Each row has a name. Each question is about the rows just above it. Places in a row count from 1.

zadun: [171 130 137 128 107 142 112  48 123  83  48 129 114 135 127 140  60 164
 105 133 184 145 192 131  87 105  99 108 115  94 140 111  95 148 120 169
 120 121 124]
Povo: [174 127 133 124 108 140 108 139 127  85  54 132 115 137 127 141  59 159
 107  80 190 150 189 136  80 105  99 108 119  95 144 111  92 146 120 173
 119 115 124]
teve: [163 164 144 145 115 151 130 118 124  70  56 118 137 121 134 126 164 147
  90 133 172 141 202 116 119 107  88  92 105  94 129 117 107 164 113 164
 125 137 137]
favel: [175 128 128 127 116 163 110 124 135  80  71 133 103 133 133 134  57 137
 102  81 200 159 189 138  86 108  94  97 122  96 146 115  96 137 118 130
 119 107 133]
Tiviv: [169 137 132 139 122 148 123 110 135  70  75 126  90 123 137 124  56 127
  93 147 191 155 196 127 109 109  87  87 114  96 137 118 104 134 113 175
 123 107 141]
Places of [164] in row teve: -> 2 17 34 36
Places of [131] in row zadun: -> 24
Places of [80] in row Povo: -> 20 25
Every place of [70] in Tiviv: -> 10

favel: [147 130 151 151 151 147 151 134 142 120 134 150]
zadun: [189 189 187 179 135 131  76 104  92  77  77  66]
zamu: [114 109 172 177 176 180 171 179 177 174 150 168]
Places of [134] in row favel: -> 8 11
Places of [177] in row zamu: -> 4 9
Places of [151] in row favel: -> 3 4 5 7
Every place of [179] in zadun: -> 4
Every place of [77] in zadun: -> 10 11

vef: [140 110 128 151 131 142 100 104 101 105 123 175 122 158 111 142 110 101
 200 146 126 139 122 118  86 108 134 129 106 173 168 134 142 200 175 128
 180 142 116]
zamu: [143 107 107 128 122 144 107  99 105  98 121 172 122 161 116 134 105 109
 210 135 127 139 119 141 125 107 120 131 123 107 173 128 131 125 193 134
 194 140 107]
Povo: [136 118 129 123 132 141 102 106 100 110 124 166 125 156 114 141 113 121
 189 145 128 136 115 115  88 110 125 130 118 109 172 132 128 127 185 131
 180 135 118]
favel: [136 118 129 123 132 141 102 106 100 110 124 166 125 156 114 141 113 121
 189 145 128 136 115 115  88 110 125 129 131 118 164 134 126 133 168 127
 173 129 116]
miko: [133 114 129 115 132 141 104 106  87 111 119 160 122 155 116 141 111 123
 184 145 127 136 120 114  99 110 129 130 115 120 160 133 126 129 166 126
 163 130 116]
zadun: [147 108 126 117 120 138 106 108 104  99 123 181 123 160 113 134 101  95
 207 131 128 137 109  96  87 108 118 131 126 107 171 126 132 122 193 135
 195 141 123]
tuza: [138 114 128 140 133 149 102 107  82 110 112 162 119 157 112 142 110 110
 194 146 127 138 107 114  88 109 131 129 109 109 174 130 129 125 189 132
 185 137 118]
Kese: [138 114 128 140 133 149 102 107  82 110 112 162 119 157 112 142 110 110
 194 146 127 138 107 114  88 109 131 129 121 116 166 134 149 129 173 128
 177 129 149]
pon: [140 108 127 134 131 157 100 102  89 107 120 182 124 159 110 140 109 117
 205 145 123 141 113 111  91 107 131 129 131 113 171 133 127 128 180 129
 174 131 115]
Places of [149] in row Kese: -> 6 33 39
Places of [107] in row zamu: -> 2 3 7 26 30 39
Places of [142] in row vef: -> 6 16 33 38
At which places does zamu hold [172]? -> 12

vef: [149 149 141 119 149 126 149  97 141]
tuza: [ 84  84  84 170 121 170 170  84 128]
Povo: [149 134 141  83 106 126 118  97 120]
miko: [120 105 105 105  71 105 105 105 120]
At which places does vef hold [141]? -> 3 9
Places of [149] in row vef: -> 1 2 5 7
Every place of [84] in tuza: -> 1 2 3 8
At which places does miko hold [120]? -> 1 9
Places of [105] in row miko: -> 2 3 4 6 7 8

Tiviv: [126  87  87  87]
favel: [ 88 161 170 120]
Bufev: [129 105 201 144]
Povo: [120 149 179 123]
tuza: [ 65 149  47 128]
pon: [180 180 180 180]
zamu: [ 46  46  86 142]
teve: [124 122 207 136]
Kese: [ 46 127 135 156]
Every place of [46] in zamu: -> 1 2
Places of [87] in row Tiviv: -> 2 3 4
At which places does pon hold [180]? -> 1 2 3 4

Povo: [110 111 110  75]
zadun: [170  85  85  60]
Bufev: [155  76  70  94]
favel: [60 60 60 97]
zamu: [ 92 137 150 102]
Every place of [111] in Povo: -> 2
Every place of [60] in favel: -> 1 2 3
Places of [97] in row favel: -> 4
Places of [110] in row Povo: -> 1 3
At which places does zadun hold [85]? -> 2 3

zadun: [123 123 133 134]
miko: [167 167 167 167]
Tiviv: [163  86 125 134]
favel: [120  95 158  60]
tuza: [119 116 115 121]
Every place of [134] in zadun: -> 4
Every place of [167] in miko: -> 1 2 3 4

Bufev: [ 73  65  65  78 134  78 198 139  65  78  62 132 199 139 129  54 174 186
 170  64]
vef: [ 73  82  65  77 134  83 198 139  65  78  73 132  73 139  73  73 174 186
 170  74]
favel: [ 60 158 138 153  97  64  64 101 137  79 100 141  75 192 182  55 151 169
 113 137]
At which places does vef hold [73]? -> 1 11 13 15 16
At which places does favel hold [137]? -> 9 20
Every place of [65] in vef: -> 3 9
At which places does vef hold [77]? -> 4
Every place of [78] in Bufev: -> 4 6 10

Tiviv: [123 129  58 129]
Povo: [190 125 130 129]
teve: [196 196 196 127]
favel: [132 129 129 197]
At which places does favel hold [197]? -> 4
Every place of [196] in teve: -> 1 2 3

Kese: [168 138 109 123 142 130 121 130 147 162 192 192 171 147 142 162 144 170
 135 113 113 129 140 146 155 171 180 144 139]
Povo: [169 138 109 123 142 130 121 130 112 166 192 192 171 147 142 162 186 170
 135 113 113 129 140 146 155 171 180 166 139]
Bufev: [110 124 139 132 120 133 149 168 187 191 171 146 140 163 187 169 134 116
 114 132 140 146 157 116 179 168 138 116  77]
At which places does Kese hold [168]? -> 1
Every place of [116] in Bufev: -> 18 24 28
Every place of [113] in Kese: -> 20 21

favel: [169 160 116 168]
vef: [143 133 109 212]
zadun: [115 144 144 144]
zamu: [ 94 169 169  94]
Bufev: [ 63 108 176 168]
Every place of [116] in favel: -> 3
Places of [94] in row zamu: -> 1 4
At which places does vef hold [109]? -> 3
At which places does zamu hold [169]? -> 2 3
Every place of [144] in zadun: -> 2 3 4

Kese: [153 176 154 153 153 177]
miko: [ 88 153 153  88 153  88]
zamu: [117 152  96 152 118 117]
Every place of [117] in zamu: -> 1 6
At which places does zamu hold [152]? -> 2 4
Every place of [153] in Kese: -> 1 4 5
At which places does miko hold [153]? -> 2 3 5
Every place of [176] in Kese: -> 2
At which places does miko hold [88]? -> 1 4 6
The row with [ 88 153 153  88 153  88] is -> miko

zamu: [ 85  60  94 133  94  70  88 161 161 161]
teve: [119 160 146 106 139 111 140 162 170 135]
Povo: [120 150 106 152 140 139 132 182 167 122]
Kese: [101 153 100 140 156  93 147 140 101 147]
vef: [119 160 146 106 171 146 140 140 140 148]
At which places does vef hold [140]? -> 7 8 9
Every place of [161] in zamu: -> 8 9 10
Places of [140] in row Kese: -> 4 8
Places of [147] in row Kese: -> 7 10
Places of [106] in row vef: -> 4
Places of [148] in row vef: -> 10

Tiviv: [135 135 135 134 134 139 105]
zamu: [113 118 118 113 118 101 113]
miko: [123  80 118  81 133 114 130]
At which places does Tiviv hold [135]? -> 1 2 3
Places of [113] in row zamu: -> 1 4 7

zadun: [127 127 123 127 125 119 127 116 133 144 126 139 125 134 128 129 132 123
 140]
zamu: [129 128 127 130 126 132 127 132 130 127 126 126 127 128 130 126 126 152
 129]
miko: [112 132 121 114 139 142 128 139 133 122 140 114 127 166 142 113 113 107
 110]
Povo: [ 53 135 127 122 129 126 122 129 130 138 127 131 127 129 128 138 129 136
 123]
Places of [139] in row miko: -> 5 8
Every place of [127] in Povo: -> 3 11 13

